(in the rows, 128 means zero)
Each name stands for a flat space through zero: a line, a plane or more. A row that begins with a name and a colon came from that space; any other row is followed by the name of the space it lies nearest, among the names in its block.
j975-j817: [141 175 144 133 128 115 133 142 125 132 134 132 121 139 127 147 137 120
 136 147  98  87 149 103 136 124 140 134 121 126 146 132]
j793-j296: [129 173 102 167 100 112 109 106  99 145 126 102 168 118  62 165 105  88
 140 120  83 122 149 133 158 143 122 130 155 144 117 190]
j43-j849: [133 141 113 156 130 160 139 106 121 130 115 135 120 121  85 122 119 117
 144 128 122 158 131 134 115 147 133 115 164 124  89 136]
j316-j617: [156 179 105 130 150 138 147 120 118 154 146 148 106 175  94 152 153 145
 140  98 103 123 134  88 140 134 146 145 136 121 118 127]
j43-j849: [121 112 168 144 122 111 139 157 155 109  96 110 140  98 166  99 120  91
 148 123 127  99 132 102  95 107 150  76 113 106 165 124]
j856-j145: [127 120 134 140 198 221 199 126 154 134  88 163  70 140  93 113 160 140
 211 121 115 107 131 104  87 147 146 140 140 107  82  93]
j975-j817: [156 135  96 139 127 134 134 104 112 135 132 139 114 137  93 145 131 134
 131 109 129 161 134 119 130 145 133 144 136 136 103 141]
j793-j296: [105  88 154  97 134 175 155 123 165 148 101 146  94  99 153 138 148 159
 107 162 106  87 103 104  98 108 148 146 164 102 158  81]
j316-j617: [112 126 138  74 137 154 153 144 126 110 129 164  86 112 123 128 121 159
 124 169 138  91 124 159 178 113  93 173 120 130 120 123]
j793-j296: [186 117 111 128 103  89 122 113 119 124 144 138 100 134 155 152 142 135
 107 100 140 160 145  72 112 119 150 139  86 136 156 142]
j316-j617: [124 117  97  63 191  53 179 207 176 212 112 136 179 171 129 113 163 171
  98  71 119  48  60  57 180 105 187 135 172  55 193  47]
j316-j617: [ 74 179 133 134  87 108  62 121 111 136 178  98 176 140 141 115  97 104
  83 124 105 147 121 149 172  93  89  78 152 130 143 174]
j793-j296: [116 147  99 122 132 112 155 160 118 112 109 150 139  95  69  64  74 105
 135 138 159 152 117 165 197 126 102  92 171 101  81 151]
j975-j817: [169 237 155 135 111 177 172 124 102  68 125 168  63 134  73  94 100 121
 134 105 145 154 129 149 136 118 136  60 165 103  81 135]
j975-j817: [147 216 170 114  99  97  96 142  94  88 173 116 138 166 145 144 122 134
  92 133 137 107 137 177 151 124 117 114 102 151 142 128]
j975-j817: [155 145 106 116 120 147 162 110 117 133 117 147  95 125  80 162 130 135
 139  83 107 114 128  96 154 116 136 150 135 121 129 156]
j856-j145: [129 194 100 149 135  60  60 141 100 159 204 124 170 193 145 117 131 129
  92 178 129 174 152 138 160 152 110 128 124 149 110 128]
j43-j849: [131 140 143 158 174 150 142 140 145 133 122 122 133 171 139  99 155 125
 167 103 134 136 124 116  74 149 157  93 127 114 109  86]
j43-j849: [ 98  64 152  56  92 109  96 129 141 131 146 134 117  90 203 159 132 176
  46 204 134  92 111 148 149  97 102 191 113 143 188 103]
j856-j145: [ 85 193 108 152 151 159  80  96 125 208 188 128 144 195 120 159 163 148
 106 174  54 133 134 101 130 139 123 149 185 132 115 117]
j975-j817: [112 142 161 109 146 136 152 167 148 107 122 147 105 125 156  81 123 124
 142 139 140 103 124 120 136 100 124  93 118 100 137 111]
j793-j296: [100  97 144  87 148 126 127 152 151 120 144 120 140 160 183  86 140 154
 111  60 169 134  82 133 127  94 123  91 106 107 153  92]
j316-j617: [ 86 100 132 154 155 138  96 129 155 157 150 120 137 148 187  97 148 117
 144 152 116 153 139  92  90 121 121 107 113 124 132 118]
j316-j617: [119 112 158 165 105 102  93 144 122  66 131 109 140  96 177  67  90  75
 149 158 174 177 162 165 105 127  97  68  74 147 112 160]
j43-j849: [100 132  60 138 137  99 101 117 133 215 158 135 159 145 106 133 132 129
 100 143  82 155 124  67 171 121 125 143 182 109 131 148]
j793-j296: [136  35  94 112 154 141 168 126 162 157  93 164  85  90 139 121 145 149
 141 152 135 138 125  70 111 126 143 171 128 108 131 107]
j975-j817: [145 124 123 121 125 115  93 114 111 118 174 133 112 163 169 139 146 152
 109 135 152 167 143 135 120 135 111 153  78 159 125 126]
j975-j817: [121  94 132 153  67 158  87  63 110 111 127 101 124  85 131 176 114 110
 112 135 109 158 146 145  96 128 109 143 121 168 133 180]
j43-j849: [111 123 177 126 125 134 112 140 137 102 121 105 152 126 163 114 128 135
 108 155 151 114 110 187  89 141 135 106 135 134 133  80]
j43-j849: [150  74 120 175 108  78 104 124 120 117  88  81 196  86 118 138 110  95
 130 155 154 149 138 179  83 187 148 132 129 158 116 124]
j43-j849: [128  93  98 139 130 102  99 114 122 154 137 111 163 133 129 148 136 136
 113 145 132 150 129 141 121 158 127 163 128 150 122 123]
j975-j817: [159 195 136 150 108 157 144 102 109 123 118 132 112 132  74 156 125 124
 122 119 101 124 130 132 114 142 155 113 177 123 112 130]
j856-j145: [133 179 161  76  81 104 119 147 122  76 171 138 104 148 182  75 102 138
  61  40 174 161  89 119 164  46 118  32 112  92 172 138]
j43-j849: [148  90 172 129 115 125 159 148 147  81  83 124 103  80 163 117 122 103
 159 123 144  96 142 111  91 111 146 108  81 122 160 130]
j43-j849: [108 103 107 111 118 122 108 115 130 153 152 131 121 128 148 147 134 135
 116 122 107 129 133  91 154 100 106 155 108 134 153 159]
j793-j296: [160 139 113 104 142  32 182 224 138  88  98 156 139 100 121  18  76  94
 138  97 203 139 114 115 197 100 137  48 117  69 128 128]
j793-j296: [128 171 120 128  78 102 104 116 124 149 152 138 122 112 133 126 108 119
  63 150  99 150 125  85 151  91 136  92 179 103 157 150]
j856-j145: [ 84 170 147 118 134 131 124 164 125 114 140 154 114 105 127  87  95 108
 140 223 118 102 154 156 186 112  79 123 135 123 108 148]
j856-j145: [119 192  98 152 110 110 108 121 111 161 150 135 144 129  85 124 104 105
 106 158  90 149 140 111 171 125 121 108 185 115 113 163]
j316-j617: [107  40 137 121 137 115 135 147 163 128  86 107 163  90 162  94 124 127
 120 129 162 129  95 146  91 133 145 110 138 112 144  86]
j856-j145: [154 120 154 104 160 174 150 121 138  98 147 144  76 188 175 114 171 174
 139  51 173 154 106 118  76 119 144 113  79 125 125  78]
j793-j296: [146 163 115 132 106 111 151 143 121 121 110 168  99  77  89  98  87 109
 109 203 127 142 144 122 165 125 129 112 180 103 106 142]
j793-j296: [146 147 119 119 102 112 139 129 119 119 123 140 118 109 108 124 107 123
 106 119 132 136 123 120 152 113 133 113 148 114 133 144]
j856-j145: [136 107 145 148 145 112 127 131 155 162 105  82 184 157 148 151 167 134
 121  78 114  98  95 108  57 149 194 110 149 115 168  67]
j856-j145: [ 95 109 130  98 125 110 137 159 139 122 120 131 135  99 137 103 104 116
 131 125 131  99 120 125 179  91 101 120 117 112 150 152]
j316-j617: [116 152 152 137 158 135 155 177 133  67 120 143 116 131 136  22  94  94
 180 104 189 161 130 159 138 114 104  40 103 103  83 130]
j856-j145: [172 179 164 145  99 104 156 161 114  55  97 143 109  86 111  74  81  90
 131 156 172 142 143 165 125 133 141  60 136 112 105 129]
j316-j617: [193 204  99 187 135 106 119 105 101 147 160 129 119 193 102 157 155 109
 157  82 100 167 170  61 103 152 163 116 107 139 113 155]
j316-j617: [ 56 111 154  89  66  77  89 151 139 138 114  72 221  70 142 128  79 110
  47 131 111  70  73 179 183  82 112  92 188 109 198 140]
j316-j617: [188 151 144 175  83  88 111 123  91  57 123 116 120  99 128 129  97  77
 152 142 159 164 185 153 107 151 123 107  66 168 111 181]
j975-j817: [143 187 119 149 130  81 120 160 101 103 139 127 159 140  97  86  94 100
 135 140 158 153 142 172 165 150 115  90 132 130  89 142]
j793-j296: [ 99 105  98 144 124 114 127 120 140 180 103  88 187 115  91 161 127  99
 146  67  73  89 113  87 147 115 141 129 155 116 162 168]
j975-j817: [193 235 132 134 136 124 118 116  91 121 181 148 105 214 112 150 158 169
  94 125 142 159 132 147 113 165 155 131 138 142  97  83]
j43-j849: [158 165  95 126 118 116 158 130 111 134 113 158 112 106  60 130 104 126
 117 149 122 134 131 126 172 138 135 138 176 113 102 142]
j856-j145: [107 133 167  98 115 143 150 147 151 110 112 125 120 114 151 102 118 127
 113  80 129  96  93 115 131  77 138  73 141  90 168 118]
[ 96 169 147 127 136 127  96 146 121 111 166 126 144 159 152  79 115 128
 112 148 153 156 121 175 142 124  98  85 133 128 105 115] -> j793-j296
[ 95 176 134 147 119  84 102 156 133 151 139 102 184 134 130 104 109  90
 117 128  97 108 125 112 155 107 130  73 158 105 153 146] -> j793-j296
[101 100 132 135 148 153 127 121 143 152 116 113 142 130 130 145 146 130
 149 133 103 101 125 125 108 137 130 150 132 133 132 118] -> j793-j296
[118 149 142 118 121 128 139 146 136 125 120 144 118 107 127 102 111 125
 108 166 126 118 121 131 142 114 130 105 163 104 130 115] -> j793-j296
[121  69 126  89 136 160 125 109 126 109 146 141  88 134 163 147 146 164
 137 112 153 136 130 140 131 116  91 183  62 158 129 136] -> j856-j145
[137 153 108 208 155 151  98  94  95 115 138  77 186 189  79 127 134  96
 193  51 146 194 140 188  79 195 125  96 113 170  53 147] -> j43-j849
[109 145 135 131 138 144 109 129 123 118 162 146  99 143 155 109 129 125
 144 166 128 146 157 125 139 118  92 131  95 141 111 146] -> j316-j617
[138 158 136 129 133 166 144 115 127 120 135 146  92 147 121 119 136 138
 131 107 128 145 122 116 113 120 136 106 141 115 113 119] -> j856-j145
[144 160 127 107 136  99 134 150 119 128 148 138 121 154 132 141 137 137
 131 119 124  98 139 111 163 117 124 147  96 130 145 135] -> j975-j817
[125 116 104 122  69  24  63 135  89 117 152  71 214 110 130 168  91  94
  99 102 132 117 143 166 199 121  88 151  73 175 169 209] -> j43-j849
[164 104 159  97 112  92 137 152 120  81 110 123 129 105 151 145 124 145
 110 154 172  94 128 181 123 145 134 161  86 151 146  99] -> j43-j849
[169 144 119 158 170 176 151 113 115  98 144 172  51 164 125 107 150 133
 194 137 155 185 174 112  93 157 118 140  73 147  61 131] -> j316-j617
[120  60  64  95 218 118 196 175 170 185  95 162 136 148 101  71 149 160
 161  80 160 132  81  84 157 134 151 142 155  73 106  72] -> j975-j817
[126  74 104 123  90 113  68  74 118 169 156 110 142 118 157 205 149 159
  66 178 102 144 135 126 111 144 121 208 127 172 156 133] -> j316-j617
[115  97 128 138 128 155 112 104 133 134 132 126 119 123 145 136 138 134
 129 150 125 148 134 130  99 136 120 143 125 142 120 125] -> j316-j617
[145 104  97 125 122 149 115  86 108 131 150 140  99 139 120 163 141 151
 127 118 133 168 141 127 127 139 109 178 102 159 108 150] -> j856-j145
[184 188 149 148 105 192 165  97 102  61 117 175  38 112  88 110 108 125
 140 140 154 181 149 148  98 138 134  94 143 127  69 135] -> j856-j145
[133 129 129 117 106  92 114 137 124 119 138 117 146 127 145 120 116 124
 101 103 144 137 117 129 143 111 128 107 119 124 151 136] -> j856-j145
[149 132 101 124 140  55 130 164 133 165 122 130 167 130 118 126 129 132
 100 163 129 113 123 113 152 148 156 143 155 112 141  99] -> j43-j849
[ 73  78 134 107 165 108 167 191 195 176  81 137 150  87 155  66 124 114
 133 156 109  72  95  67 139  89 154  91 177  56 172  87] -> j793-j296
[ 95 113 118  98 140 106  91 133 136 164 179 120 143 171 182 143 155 153
 107 111 112 116 122  95 154  98 106 155  90 136 168 131] -> j43-j849
[150 131 140 151 102  54  54 124 108 131 163  82 194 155 177 163 142 133
  74 174 143 143 141 173  90 174 142 147 105 174 148  99] -> j856-j145
[ 97 160 137  76 195 139 179 193 157 147 135 174  95 161 136  82 144 152
 159 137 120  64 116  92 187  92 116 131 124  82 135  96] -> j316-j617
[112 144 139 168 146 139 163 161 148 116  85 145 118  84 105  59  95  72
 181 172 121 128 150 109 124 125 133  67 159  91  98 140] -> j975-j817
[134 176 154 119 182 169 117 130 130 123 191 152  86 232 184 103 182 178
 132 110 154 161 123 125  86 134 130 114  93 131 105  63] -> j856-j145

Each name stands for a flat space through zero: a line, a plane or more. A row that begins with a name and a colon came from that space; any other row is followed by the name of the space it lies nearest, among the names in its block.
j728-j655: [121 116 131 127 144 140 150 136 151  73 112 135 172 139 150 121  95 147
  95 137 175 141 142 122 179 122  97 152 146 146 148 121]
j899-j119: [128 123 161 135 120  73 131 127 123 140 122 128 152 134 111 136 147 136
  99 110 139 126 145 145 104 159 115 123 145 121  99 136]
j899-j119: [167 149 125 150  75 105 179 162 148 151 164 121 106  66 169 128 123 122
 105 102 179 155 127 176 133 199 122 119 163 133 123 106]
j410-j142: [ 32 122 174  92 125 141 122  94  83 146 157 119  72 229  91 146 148 116
 109 146 119  48 174  83 133  89 134 115  83  86 116 173]
j114-j627: [ 98 104 114 183 117 144 102 141 138 127 153  14  14 176 127 108 156  91
 126 150 121  88  35 106  56 122 199 141  84  47  92 173]
j701-j931: [107 171 139 103  96 147  76  78  28 244 190 146  42 170 104 148 208 107
 170  61  61  84 191 151  70 150 127  81  82 115  74 161]
j410-j142: [134 154 157 166  74 103 184 121 127 103 172  91  58 150 192 142  78 150
  80 123 220 121 120 141 162 153  75 141 189  99 105 105]
j410-j142: [111 121 115 130 155 178 105 115 115  91 124 109 116 174 145 116 120 139
 127 124 132 127 133 109 146  95 104 148 114 129 123 146]
j728-j655: [115  99 155 113 106  98 159 194 157 164 139 115 136  75  93 117 164 103
  92 114 121 140 155 145  93 193 164 108 110 126 119 154]
j410-j142: [106 125 102 108 139 166 178 171 160 108 149 123 119 104 145 115 119  91
 112 138 144 131 146 117 171 119 141 125  87 133 172 156]
j701-j931: [ 96 123  80 112  89 223 151 143 144 102 139  79  59 132 180 120 131 143
 143 188 177 125  99 128 165 102 156 124 148 128 129 126]
j114-j627: [165 125 154 150 132  72 140 139 143 105 110 122 142 102 130 131  90 147
 114 123 131 158 112 125 117 133  93 137 170 127 115 107]
j410-j142: [ 93 114 140 119 129 130 130 132 125 130 131 117 133 156 115 126 155 123
 104 127 139 109 150 128 125 137 136 126 110 119 117 156]
j410-j142: [139 134 110 144 130 142 136 129 138 105 131 110 108 126 153 124 107 127
 132 138 142 134 101 123 140 113 124 138 135 122 135 122]
j899-j119: [131 122 133 136 137 148  98 117 121 140 132 151 149 143 118 119 122 127
 131 107 119 122 133 126 131 147 138 147 107 135 146 113]
j728-j655: [144 128 110 158 176  58 106 105 139 110  87 115 171 140 100 133 153 106
 143 143  96 117  73 121  83  88 149 127 109 101 122 155]
j899-j119: [152 110 164 187 121   9 121 122 148 112  89  83 170 139 110 134 151 150
  85 128 160 132  75 155  60 166 128 138 181  92  67 132]
j410-j142: [119 114 137 153 140  90 154 140 151  80 114  95 162 152 144 122 136 134
  71 123 186 133 128 141 134 142 103 144 143 116 108 157]
j410-j142: [172 191  82 131 135  86 149  97  81 110 121  94  86 118 187 154 172 145
 154 103 128 166 142 169 108  74  31  82 182 135  46 173]
j701-j931: [ 68 120 129  44 144 111 150 133 112 137  92 140 156 128  81 150 200 128
 137 170  89 116 193 119 120  70 126  68 120 145 101 190]
j728-j655: [112 121 132  60 155 160 165 153 138  85 103 160 145  96 125 134  80 148
 139 165 105 158 179  86 188  60  82 114 144 170 159 124]
j899-j119: [108 141 106 140 185  79 116  70 109  79  85 133 224 208 133 140 189 134
  98 115 167 107 150 151 137  91  85 131 122 128  98 188]
j701-j931: [116 107 135  94  65 175 187 189 164 129 140 138 157  72 164 116 135 161
  77 129 215 166 188 177 183 213 123 123 179 179 131 103]
j410-j142: [ 98 125 127 112  69 237  44  95  58 208 166 111  34 176 126 122 182 158
 174 108  99 101 144 144  87 163 163 118 121 129  76 114]
j899-j119: [151 115  96 134 150 149 129 152 166 105 108 138 169  89 133 110 111 117
 139 141 124 153 100 126 144 126 153 144 116 147 169 113]
j701-j931: [132 103 198 117 143  66 152 177 135 144 135 170 225 104  94 116 143 126
  39  36 143 161 238 158 126 228  73 134 116 161 117 153]
j701-j931: [ 88  96 149 134 161  92 111 116 134  86  88  91 153 187  96 129 147 137
 103 159 128 104 110 101 103  90 132 137 124  99 100 167]
j728-j655: [139 121 146 133 175 115 132 146 137 107 132 149 157 124 114 116  89 106
 107  91 104 142 153 101 143 125  98 149  90 134 160 139]
j899-j119: [162 139 109 173 110 112 118 108 138 120 123 111 127 128 156 129 122 140
 135 135 161 131  70 152 118 143 140 143 160 116 120  99]
j728-j655: [ 79 117 128 117  65  66 153 137 142 180 118  69  83 121  89 152 222 111
 134 205 134  79  76 152  52 135 226  72 144  74  77 161]
j899-j119: [106  94 181 122 153 111 121 148 136 118 123 144 171 148  89 117 109 127
  84 104 119 125 168 103 130 152 116 150 103 129 140 137]
j728-j655: [136 137  95 135 108 116 152 123 150 117 110 124 160 111 154 135 152 137
 127 158 178 132 102 164 142 136 146 120 162 136 127 119]
j114-j627: [157 115 113 106 142 169  77 135 117 142  98 143 138  90 109 117 132 151
 180 125  61 168 127 122 101 115 131 123 135 164 119 108]
j701-j931: [117  97 140 144 102 147 107 134 152 131 118 116 132 135 116 118 117 144
 124 161 147 115  84 124 119 157 184 151 140 117 139  92]
j728-j655: [126 102 143 114 143  92 144 154 157  95  86 111 148 102 103 130 114 141
 124 170 110 147 111 104 114  95 127 121 153 127 120 132]
j728-j655: [161 135 113 116 130 186 107 130 113 126 128 157 141 103 155 116 109 156
 147  94 122 171 160 142 154 142  88 138 146 176 132  99]
j701-j931: [139 154 140  89  74 116 189 144 131 166 151 185 149  67 147 148 124 139
 117 122 167 144 189 168 174 175 109  98 171 167 145  93]
j899-j119: [132 125 129 181 113 221  39  89  92 161 179 110  35 194 138 105  88 124
 164  99 103  91  72  99 110 148 170 179  83  94 144  84]
j114-j627: [102 149 135 126 144 128 144  89 106  86 136 123 100 190 152 145  96 136
 119 144 153 100 137  98 170  67  80 135 135 110 130 139]
j728-j655: [138 118 132 113  93 162  67 108  91 151 101  95  61 126 118 136 140 187
 190 162  77 144  95 120  72  99 132 110 188 131  62  97]
j114-j627: [151 165  84 168 106 195 140 133 125 143 204  93   0 120 187 115  84  80
 159 112 130 116  75 117 144 125 150 142  86  94 164 116]
j701-j931: [172 176 109 117  92 154 108 110  71 207 170 165  96  92 153 136 167 131
 166  55 103 152 180 184 112 178  97  97 136 163  99 115]
j114-j627: [ 97 155 114  87 159 164 125  81  92 115 130 173 130 174 131 146 115 126
 157 142 109  99 167  97 181  52  98 119 104 141 158 137]
j114-j627: [117 112 125  84 161 174 130 157 131 116 119 162 172 109 117 113 125 127
 122 109 105 155 192 117 161 123 105 128 101 172 153 143]
j114-j627: [ 69 143 115 105 126 220 106  83  80 139 169 144  94 214 149 129 145 124
 130 114 150  77 177 119 178 111 123 135  82 129 142 147]
j728-j655: [ 85 113  92 111 164  82 122 120 141 131  80 116 208 150  83 133 242  96
 123 158 119  97 123 152  86 107 187  96  85 116 108 206]
j114-j627: [107  91 166 128 161 189  48 120  90 125 129 124 125 191 100 102 119 151
 118  76  86 130 168  96 110 139 101 165  93 136 106 138]
j114-j627: [ 81 108 112 123 121 185  95 129 118 152 143  97  98 169 115 113 183 110
 130 130 122  95 125 129 105 141 183 128  78 111 116 163]
j899-j119: [174 138  90 170  97 119 144 169 152 154 153  76  77  66 158 113 156  98
 135 108 135 156  76 170  80 179 162 117 128 111 107 136]
j701-j931: [ 97 116 199 123 156  43 152 134 123 129 135 150 175 161  81 137 127 108
  61  90 128 104 190 112 123 150  94 130  99 110 126 166]
j410-j142: [108 123 120 118 150 125 144 138 129 103 121 113 147 144 133 124 156 121
 101 118 143 132 158 133 135 119 105 122 114 131 113 174]
j114-j627: [138 135 118  93 170 180  88 120 103 160 136 197 149 113  98 120 112 106
 175  95  47 133 169 101 144 108 130 129  67 163 179 118]
j899-j119: [125 108 119 124 137 139 112 143 142 117 105  92  87 114 107 123 117 127
 163 176  81 131  75  92  95  81 162 123 126 110 124 129]
[142 115 152 133 136  91 119 153 132 169 134 163 204 103  96 115 169 109
  90  58 122 143 180 166 103 214 132 130  97 149 126 143] -> j899-j119
[ 88  89 154 118  90 140 147 152 166 118 116 118 146 131 116 124 120 149
  96 181 178 111 114 124 147 158 177 140 153 124 142 103] -> j701-j931
[124 175 134 161  52 141 122  64  84 178 190 121  22 178 168 155 113 135
 152 136 169  70  89 142 134 143 145 127 155  86 118  81] -> j701-j931
[128 114 160 152 109 107 159 152 153  95 136  88  87 128 142 126  75 139
  95 147 161 132 100 107 134 133 115 147 159 102 123 113] -> j899-j119
[156 102 130 148 146 122  98 144 152 119  99 133 177 105 110 110 118 136
 129 121 112 153 102 129 108 151 146 151 129 140 137 108] -> j701-j931
[109 106 126 124 151 142 154 176 153  94 134  79  87 119 127 111 114 103
 110 139 115 138 122  95 124 102 128 130  98 110 131 169] -> j899-j119
[119 101 152 111 148 138 124 144 128  85 100 122 161 138 127 119 116 166
  99 119 136 159 168 118 141 122  75 140 154 153 104 138] -> j114-j627
[161 114 140 158 113 151 124 143 158 112 133 141 141 105 147 111  61 146
 118 124 157 149  99 125 156 168 134 170 151 140 165  65] -> j410-j142
[149 103 175 156 171 113  87 122 123  79 106 109 110 157 110 118  46 155
 126 120  85 146 101  66 111  88  80 170 140 112 120 106] -> j728-j655
[131 123 176 166  78  84 144 147 126 143 161  65  39 132 134 131 111 134
  96 119 149 122 100 128  82 169 122 130 161  80  78 124] -> j899-j119
[142 142 132  77 128 177 116 133  99 173 146 195 128  87 115 130 111 129
 166  97  71 149 193 121 151 131 108 111 112 175 157 103] -> j410-j142
[118 154 126 145 107 122 131  84 106 124 143 115  88 174 154 146 122 138
 133 145 161  95 106 129 140 106 118 128 150 103 115 119] -> j114-j627
[179 132 118 161 182  87 129 145 152 111 122 155 198  96 125 111 108  95
 112  73 112 159 128 135 128 149 109 151  93 141 163 135] -> j728-j655
[156 110  88 109 116 164 119 162 147 108  82  87 112  64 144 118 146 166
 169 169 107 188  94 140 100 103 132 108 183 158  89 120] -> j114-j627
[154 149 139  97  94 119 136 136 110 194 147 178 123  67 114 141 135 127
 156 106  93 144 165 151 120 162 129  96 140 156 133  98] -> j410-j142
[143 119 104 131 137 136 169 179 173  99 127 109 131  77 147 112 111 107
 115 137 141 159 115 128 144 131 135 131 121 135 153 137] -> j899-j119
[118 124 142 160 125 136  81 104  95 143 145  95  94 186 126 121 154 133
 117  91 127 108 123 134  89 151 124 143 113 103  85 146] -> j701-j931
[196 139 119 166 131  93  99 106 143 135 103 162 168  89 125 131  88 140
 166 132 108 148  65 135 114 137 145 147 158 136 154  61] -> j701-j931
[ 87 141 105 129 130 139 124  85  99  90 118  67  70 203 155 144 160 145
 136 170 152  96 104 117 123  54 108 115 146  95  76 172] -> j701-j931
[134 145 126 150 110 147  80  75  92 155 140 138 105 171 135 135 131 144
 155 119 127 102 106 136 117 134 137 139 135 118 117  99] -> j899-j119
[ 65 106 130  92 160 174  99 116 107 127 122 135 147 188  95 121 167 119
 122 129 107  95 173 105 135 102 142 128  72 130 131 174] -> j114-j627
